Each row has a name. After each piece below comes the name of the row it's from, unless a question asks for something else. Each question is about the rows just above it.

J_261: [116 142 124 142  85 167]
J_444: [124 123  98 155  92 159]
J_328: [122 115  72 167 123 114]
J_747: [113 150 131 137  86 166]
J_510: [ 86 185 141 137  86 166]
J_744: [115 124  73 165 138  93]
J_943: [126 115  83 163 104 142]
J_51: [122 115  72 141 153  69]
J_330: [ 86 189 152 123 127 105]
Which row holds [113 150 131 137  86 166]?	J_747
How many entries does [ 86 189 152 123 127 105] have?	6
Number of entries in [113 150 131 137  86 166]:	6
Shift each entry of [167] by +1 times 1:	[168]
How many entries does [ 86 185 141 137  86 166] have?	6

J_330: [145 153 129  90]
J_744: [114 133 112  82]
J_747: [114 132 149  82]
J_510: [102 112 133 111]
J_444: [102 112 133  82]
J_51: [102 112 143  82]
[112 133] with -1 step of 1 on every entry:	[111 132]
Shift each entry of [102 112 143] by +1 times 1:	[103 113 144]
[102 112 133 111]	J_510

J_330: [139 141 138 142 137 140 141 139 128 112 114 117 149 141 153 152 121 140
 123 138 137 150 118 129]
J_744: [139 141 138 142 137 140 141 139 128 112 114 113 149 141 153 152 121 140
 123 138 137 150 118 129]
J_549: [143 145 141 148 137 145 146 142 127 108 111 113 153 145 157 157 118 145
 120 142 140 155 117 133]
J_261: [139 141 138 142 137 140 141 139 114 112 114 113 149 141 153 152 112 140
 123 138 137 150 118 129]
J_510: [109 107 111 105 128 108 106 122 135 140 138 144 122 107 119 119 138 107
 142 111 112 118 138 142]
The row with [142 137 140 141 139 114 112 114 113 149 141 153] is	J_261
How many entries does [109 107 111 105 128 108 106 122] have?	8

J_51: [173 148 101 111 104]
J_328: [126 134  89 173 134]
J_747: [166 132  76 146 157]
J_510: [167 148 131 157 154]
J_744: [173 148 101 111 142]
J_549: [168 166 114 118 132]
J_628: [116 132  76 157 137]
J_330: [165 143 129 165 151]
J_444: [136 132  99 178 134]
J_943: [167 154 129 152 157]
J_261: [137 130 101 179 135]
J_405: [165 143 129 110 151]
[132  99 178] with +1 step of 1 on every entry:	[133 100 179]
[126 134  89 173] with +1 step of 1 on every entry:	[127 135  90 174]
Move every entry of [111] by +1 step of 1.	[112]
[116 132  76 157 137] is in which row?	J_628
Move every entry of [173] by -1 step of 1.	[172]
Count the entries of [116 132  76 157]:	4
[76] with -1 step of 1 on every entry:	[75]

J_51: [129 128 111 120 126 137 120 133 133 130 118 124 137 125 132 131 132 130
 124 115 130 139 125 121 122 131 144 118 125 131 113 132 129]
J_328: [125  68 111  86 101 146 135 133 127 164  97 128 133 129 131  85 132  85
 130 159 143 139 112 155 122 128 172 118 122 131 129 132 129]
J_444: [125  68 111 120 101 146 135 133 127 114  97 128 133 129 132 131  85 130
 159  85 143 139 118 155 122 128 172 118 122 131 129 132 129]
Where do [132 131  85 130 159  85] appear?	J_444
[130 118 124] with +1 step of 1 on every entry:	[131 119 125]
How many entries does [125  68 111 120 101 146 135 133 127 114  97 128 133 129 132 131  85 130
 159  85 143 139 118 155 122 128 172 118 122 131 129 132 129] have?	33

J_261: [173  88 102 129 155]
J_444: [ 81  88 102 119  99]
J_405: [122 129 169 129  90]
J_943: [135 131 109 188 158]
J_51: [154 115  94 171 169]
[173  88 102 129 155]	J_261
How many entries does [81] have?	1
Number of entries in [154 115  94 171 169]:	5
Move every entry of [135 131 109] by -1 step of 1.	[134 130 108]
Count the entries of [173  88 102 129 155]:	5

J_444: [139 122 138 137 142 130 113 117 116 153]
J_549: [104 111 107 106 115 136 152 150 150 111]
J_51: [177 138 170 173 141 119 103 109 104 149]
J_405: [139 155 137 138 131 126 118 118 125 136]
J_943: [125 148 125 126 123 129 131 129 136 124]
J_510: [100  83 104 100 132 142 139 142 137 139]
J_330: [108 109 111 109 127 137 138 139 139 130]
J_747: [164 150 159 162 134 120 111 114 114 139]
J_628: [109  84 112 109 133 139 136 140 133 139]
J_744: [126 112 127 126 136 133 124 127 125 143]
J_328: [162 135 158 159 147 124 100 105 104 160]
J_261: [144 154 141 144 118 123 132 130 134 114]
[108 109]	J_330
How many entries does [109  84 112 109 133 139 136 140 133 139] have?	10
Number of entries in [139 122 138 137 142 130 113 117]:	8
The row with [162 135 158 159 147 124 100 105 104] is	J_328
Number of entries in [162 135 158 159]:	4
[109 127 137 138 139 139]	J_330

J_51: [132 123 124 109 151 131 128]
J_510: [132 123 124 109 151 118 128]
J_261: [125 126 129 134 123 124 129]
J_444: [125 126 129 134 114 135 130]
J_330: [124 111 116  96 162 127 123]
J_328: [138 143 136 137 117 135 132]
J_943: [142 107 106  81 191 118 127]
J_747: [107 129 138 164  78 119 127]
J_405: [139 120 116 124 147 108 134]
J_628: [125 126 129 134 123 128 129]
J_744: [135 139 133 179  85 100 140]
Number of entries in [125 126 129 134 123]:	5
Count the entries of [142 107 106  81 191]:	5
[143 136 137 117] with -1 step of 1 on every entry:	[142 135 136 116]

J_261: [121 139 139 154  99]
J_330: [126 117 108 103 152]
J_405: [126 117 108 123 133]
J_51: [109 153  70 136 132]
J_744: [ 95 138 129 136 126]
Move every entry of [126 117 108 123] by -1 step of 1.	[125 116 107 122]
[153  70 136]	J_51
Move every entry of [ 95 138] by +1 step of 1.	[ 96 139]
[129] with +1 step of 1 on every entry:	[130]
How many entries does [109 153  70 136] have?	4
How many entries does [126] have?	1

J_330: [119 119 144 121 156 126 128 129 111]
J_328: [119  85 115 125 117 126 128 129 130]
J_628: [119 119 144 148 156 126 128 129 111]
J_51: [119 110 141 102 127 126 155 129 117]
J_943: [143 119 118 109 138 119 101 129 117]
J_405: [119 118 138 143 109 126 101 129 117]
J_549: [119 118 147 124 137 126 125 129 117]
J_747: [119 118 138 127 109 126 101 129 117]
Shift each entry of [126 125] by +1 times 1:	[127 126]
How many entries does [119  85 115 125 117 126 128 129] have?	8
[119 118 138 143 109]	J_405
[119  85 115 125 117 126 128 129 130]	J_328
How many entries does [143 119 118 109 138 119 101 129 117] have?	9
[126] with +1 step of 1 on every entry:	[127]

J_328: [160 119 159 155 101 141]
J_549: [151 135 107 147 109 149]
J_444: [165 125 125 149 121 134]
J_510: [118 127  76 155 107 138]
J_330: [118 134 122 144 115 132]
J_747: [118 115 131 118 127  78]
J_628: [106 159 126 132 121 136]
Move every entry of [122] by -1 step of 1.	[121]
Number of entries in [118 115 131]:	3
[118 127  78]	J_747

J_405: [147 183  92 127]
J_549: [129 145 122 107]
J_261: [149 165  90 104]
J_330: [ 77 105 147 184]
How many entries does [149 165  90] have?	3
Move every entry of [149 165  90] by -1 step of 1.	[148 164  89]
Number of entries in [149 165]:	2
[92] with -1 step of 1 on every entry:	[91]
[77] with -1 step of 1 on every entry:	[76]
Number of entries in [149 165  90 104]:	4
Which row holds [147 184]?	J_330

